Here is a tiny trained network, its code and every weight. The questions are about switching its units off for an input and a target symbol, where a switched-off unit gives its printed mean instead of its output.

import numpy as np


def w(rows, s, z=0):
    codes = np.array(rows[::2]) - 128.0
    scale = np.full(codes.shape[1], s)
    scale[-1] = z or s
    return codes * scale


def softmax(a):
    e = np.exp(a - a.max(-1, keepdims=True))
    return e / e.sum(-1, keepdims=True)


def log_softmax(a):
    a = a - a.max(-1, keepdims=True)
    return a - np.log(np.exp(a).sum(-1, keepdims=True))


def net(x, mask):
    ids = ['ΘΦΨαβγδεζηλξπστω'.index(c) for c in x.split()]
    T = len(ids)
    res = E[ids] + P[:T]
    u = 0
    for l in range(3):
        r = res
        for j in range(3):
            rows = slice(4 * j, 4 * j + 4)
            q, k, v = (r @ M[l][rows].T for M in (Q, K, V))
            z = softmax(np.where(np.tri(T) > 0, q @ k.T / 4**0.5, -1e9)) @ v
            o = O[l][rows]
            res = res + np.where(mask[u + j], z, o[:, -1]) @ o[:, :-1]
        u += 3
    return log_softmax(res[-1] @ U[:, :-1].T + U[:, -1])


Q, K, V, O = {}, {}, {}, {}
E = w([
[132,125,150,114],'Θ',
[156,118,89,122],'Φ',
[153,103,109,86],'Ψ',
[184,103,79,72],'α',
[151,100,73,108],'β',
[182,105,24,118],'γ',
[123,136,107,170],'δ',
[147,118,50,163],'ε',
[123,111,120,136],'ζ',
[146,130,71,131],'η',
[169,90,183,73],'λ',
[94,132,222,206],'ξ',
[169,104,173,194],'π',
[135,123,136,236],'σ',
[130,155,194,232],'τ',
[155,127,253,174],'ω',
],0.0047)
P = w([
[112,139,127,110],'0',
[130,92,108,123],'1',
[169,145,132,139],'2',
[108,70,122,146],'3',
[184,151,146,150],'4',
[101,49,131,166],'5',
[197,156,153,159],'6',
[96,32,137,185],'7',
[207,163,159,167],'8',
[89,17,140,195],'9',
[218,169,168,178],'10',
[81,2,146,210],'11',
[225,179,179,182],'12',
[63,85,118,104],'13',
],0.007)
Q[0] = w([
[44,89,95,77],'0.h0',
[144,131,134,124],'0.h0',
[108,134,199,162],'0.h0',
[254,175,225,172],'0.h0',
[115,216,213,128],'0.h1',
[131,173,111,157],'0.h1',
[138,130,83,104],'0.h1',
[138,96,89,87],'0.h1',
[145,107,94,145],'0.h2',
[112,154,68,139],'0.h2',
[115,132,145,107],'0.h2',
[74,167,91,84],'0.h2',
],0.024)
K[0] = w([
[81,25,103,138],'0.h0',
[135,132,134,134],'0.h0',
[84,181,117,121],'0.h0',
[163,252,164,140],'0.h0',
[70,176,109,102],'0.h1',
[139,140,142,115],'0.h1',
[143,139,154,160],'0.h1',
[136,129,145,167],'0.h1',
[107,139,138,128],'0.h2',
[124,168,134,130],'0.h2',
[157,118,128,131],'0.h2',
[187,159,143,138],'0.h2',
],0.035)
V[0] = w([
[167,24,133,182],'0.h0',
[229,101,121,168],'0.h0',
[173,215,117,112],'0.h0',
[125,2,143,153],'0.h0',
[84,89,124,117],'0.h1',
[242,201,165,168],'0.h1',
[68,104,108,120],'0.h1',
[114,117,125,125],'0.h1',
[134,8,126,200],'0.h2',
[127,226,118,91],'0.h2',
[146,74,118,185],'0.h2',
[135,72,131,152],'0.h2',
],0.0063)
O[0] = w([
[145,22,132,170,228],'0.h0',
[220,100,172,160,218],'0.h0',
[184,211,150,115,104],'0.h0',
[86,1,131,159,198],'0.h0',
[89,95,118,143,128],'0.h1',
[240,183,128,120,149],'0.h1',
[82,106,116,120,115],'0.h1',
[110,119,123,132,127],'0.h1',
[186,35,173,178,252],'0.h2',
[83,212,94,70,36],'0.h2',
[175,76,166,152,197],'0.h2',
[152,81,148,169,182],'0.h2',
],0.0063,0.0024)
Q[1] = w([
[114,94,152,147],'1.h0',
[94,113,5,90],'1.h0',
[140,135,158,224],'1.h0',
[37,136,157,144],'1.h0',
[201,115,95,79],'1.h1',
[90,174,179,125],'1.h1',
[112,121,115,75],'1.h1',
[128,129,125,113],'1.h1',
[125,102,163,103],'1.h2',
[124,112,154,106],'1.h2',
[125,115,114,104],'1.h2',
[105,151,128,80],'1.h2',
],0.027)
K[1] = w([
[200,125,88,159],'1.h0',
[82,198,65,3],'1.h0',
[212,81,189,139],'1.h0',
[156,42,69,109],'1.h0',
[135,241,47,91],'1.h1',
[94,73,78,209],'1.h1',
[98,107,79,58],'1.h1',
[119,130,103,110],'1.h1',
[155,84,81,107],'1.h2',
[145,102,91,121],'1.h2',
[104,86,143,117],'1.h2',
[72,98,106,179],'1.h2',
],0.02)
V[1] = w([
[164,153,41,213],'1.h0',
[146,99,219,10],'1.h0',
[130,123,130,123],'1.h0',
[62,207,179,159],'1.h0',
[181,135,130,119],'1.h1',
[121,92,108,149],'1.h1',
[98,104,119,142],'1.h1',
[129,112,136,125],'1.h1',
[118,136,129,117],'1.h2',
[133,128,128,131],'1.h2',
[121,122,132,107],'1.h2',
[95,142,136,76],'1.h2',
],0.011)
O[1] = w([
[139,187,21,219,188],'1.h0',
[206,69,251,1,119],'1.h0',
[129,122,129,123,134],'1.h0',
[35,195,218,151,2],'1.h0',
[196,133,137,114,209],'1.h1',
[114,85,113,93,144],'1.h1',
[88,99,116,111,98],'1.h1',
[124,116,122,104,146],'1.h1',
[93,140,113,118,96],'1.h2',
[128,130,132,130,139],'1.h2',
[79,143,128,124,106],'1.h2',
[12,167,99,104,23],'1.h2',
],0.0079,0.0039)
Q[2] = w([
[23,24,138,147],'2.h0',
[167,207,139,165],'2.h0',
[189,252,161,100],'2.h0',
[162,151,150,153],'2.h0',
[235,203,102,144],'2.h1',
[123,133,165,137],'2.h1',
[72,26,107,158],'2.h1',
[156,101,97,92],'2.h1',
[51,41,141,128],'2.h2',
[113,65,124,140],'2.h2',
[140,99,126,158],'2.h2',
[130,127,126,119],'2.h2',
],0.028)
K[2] = w([
[82,187,54,51],'2.h0',
[123,113,151,221],'2.h0',
[141,129,249,253],'2.h0',
[163,120,95,147],'2.h0',
[105,19,179,216],'2.h1',
[129,114,88,118],'2.h1',
[30,217,109,19],'2.h1',
[80,191,153,144],'2.h1',
[31,163,75,21],'2.h2',
[77,192,132,93],'2.h2',
[110,185,164,123],'2.h2',
[129,123,121,134],'2.h2',
],0.02)
V[2] = w([
[177,157,42,124],'2.h0',
[135,121,226,198],'2.h0',
[147,148,157,192],'2.h0',
[232,78,92,48],'2.h0',
[78,20,94,85],'2.h1',
[173,174,180,116],'2.h1',
[153,145,66,164],'2.h1',
[74,166,151,168],'2.h1',
[74,25,147,188],'2.h2',
[114,80,190,85],'2.h2',
[121,150,156,162],'2.h2',
[88,5,66,164],'2.h2',
],0.019)
O[2] = w([
[130,202,167,127,139],'2.h0',
[199,58,103,86,181],'2.h0',
[191,111,129,103,157],'2.h0',
[51,169,153,57,245],'2.h0',
[110,60,104,198,231],'2.h1',
[107,149,130,72,84],'2.h1',
[146,171,160,155,128],'2.h1',
[178,117,111,108,70],'2.h1',
[116,20,174,107,109],'2.h2',
[84,72,107,151,131],'2.h2',
[134,141,107,97,134],'2.h2',
[133,5,241,143,95],'2.h2',
],0.024,0.011)
U = w([
[154,129,12,148,17],'Θ',
[170,189,108,58,98],'Φ',
[61,94,71,137,59],'Ψ',
[95,170,79,72,93],'α',
[73,116,102,219,149],'β',
[66,195,101,156,65],'γ',
[166,180,92,171,140],'δ',
[115,174,182,169,107],'ε',
[74,77,173,249,150],'ζ',
[136,175,103,157,253],'η',
[27,105,178,72,153],'λ',
[163,8,120,181,87],'ξ',
[134,86,228,65,223],'π',
[204,106,221,168,65],'σ',
[253,111,113,97,109],'τ',
[156,53,109,9,203],'ω',
],0.0036,0.0055)

Each question gives the input, a string of symbols that net reads in full, and the target symbol t.
The units are the heads (4 rows each of Q, K, V and O). Each row of codes is followed by its name. A weight is (code - 128) times the scale printed after its matrix; where a second scale follows, it is the last column's (O and U).
mask holds one flag per head, layer by layer. A switched-off head (its flag False) gives its mean, the last column of its rows in O, instead of its output. The means were averaged over made-up inputs and are rounded, as every weight is.
A unit's drop is (log p(t) with every unit on - log p(t) with that unit switched off) / (log p(t) with every unit on - log p(t) with every unit switched off).
The circuit of an input: a set's keep is (log p(t) with only the set's units on - log p(t) with every unit switched off) / (log p(t) with every unit on - log p(t) with every unit switched off). Starting from all 9 units, units are removed one at a time, each time the one whose removal leaves the highest keep (on an exact tie, the one counted first), for as long as the keep stays at least 0.8.
circuit, biggest first: the units of the circuit, biggest drop first
most important unit: the unit with the biggest drop
heads that matter: for each layer, one digit per head in row order, 1 if its drop is at least 0.15 and else 0, layers parted by /
input Ψ ω α, target ω: circuit, biggest first	(1.h0 0.h0 2.h0)
input τ β σ δ π ε β Φ Φ Θ, target Φ: most important unit	2.h1
input σ ε η ξ η β Φ σ τ β ζ, target τ: circuit, biggest first	(2.h0 0.h0 1.h0)
input Θ σ β Ψ τ ε Φ, target τ: heads that matter	100 / 100 / 101
input ε Θ λ β γ, target λ: heads that matter	000 / 100 / 100
input π λ δ τ, target λ: circuit, biggest first	(2.h0 1.h0)
input ω δ τ η Ψ γ β τ η ζ τ τ, target α: heads that matter	101 / 100 / 011
input β α λ α α Θ α σ σ, target σ: circuit, biggest first	(1.h0 2.h1 2.h2)
input π Ψ β ω β Θ δ ε τ ω ε, target ω: heads that matter	101 / 000 / 100
input ξ Ψ Ψ Θ λ Φ Θ σ Θ ξ, target ω: circuit, biggest first	(1.h0 2.h1 0.h0 2.h2)
input λ ζ Φ ξ δ λ β Θ π λ η, target π: heads that matter	001 / 100 / 101
input δ α σ ζ Ψ γ Θ η α ε, target τ: heads that matter	101 / 101 / 110
input σ α β ω β ζ γ Θ η λ, target π: circuit, biggest first	(2.h2 2.h1)
input Ψ π λ β ε π σ Θ π Θ α, target π: circuit, biggest first	(2.h0 2.h2)
input ξ α δ σ δ δ β λ, target ω: heads that matter	101 / 100 / 010
input β ω σ η, target ζ: heads that matter	010 / 011 / 101
input π Φ ξ Θ β α π σ, target λ: circuit, biggest first	(2.h0)
input α δ ξ β λ λ λ, target λ: circuit, biggest first	(2.h0 1.h0 0.h2)
input ω δ γ τ λ ξ α, target ξ: heads that matter	001 / 100 / 110
input π α γ Θ Θ Φ, target λ: circuit, biggest first	(2.h0)
input Φ Θ δ ε ζ β ξ, target ξ: circuit, biggest first	(0.h0 2.h0 2.h1 1.h0)
input Ψ δ η π α λ η, target λ: circuit, biggest first	(2.h0 1.h0)
input τ Ψ β δ γ Θ ε δ τ, target τ: circuit, biggest first	(2.h0 1.h0)
input α σ δ ζ Ψ β, target γ: heads that matter	101 / 000 / 101
input Θ β ζ ξ β, target ξ: heads that matter	101 / 100 / 100
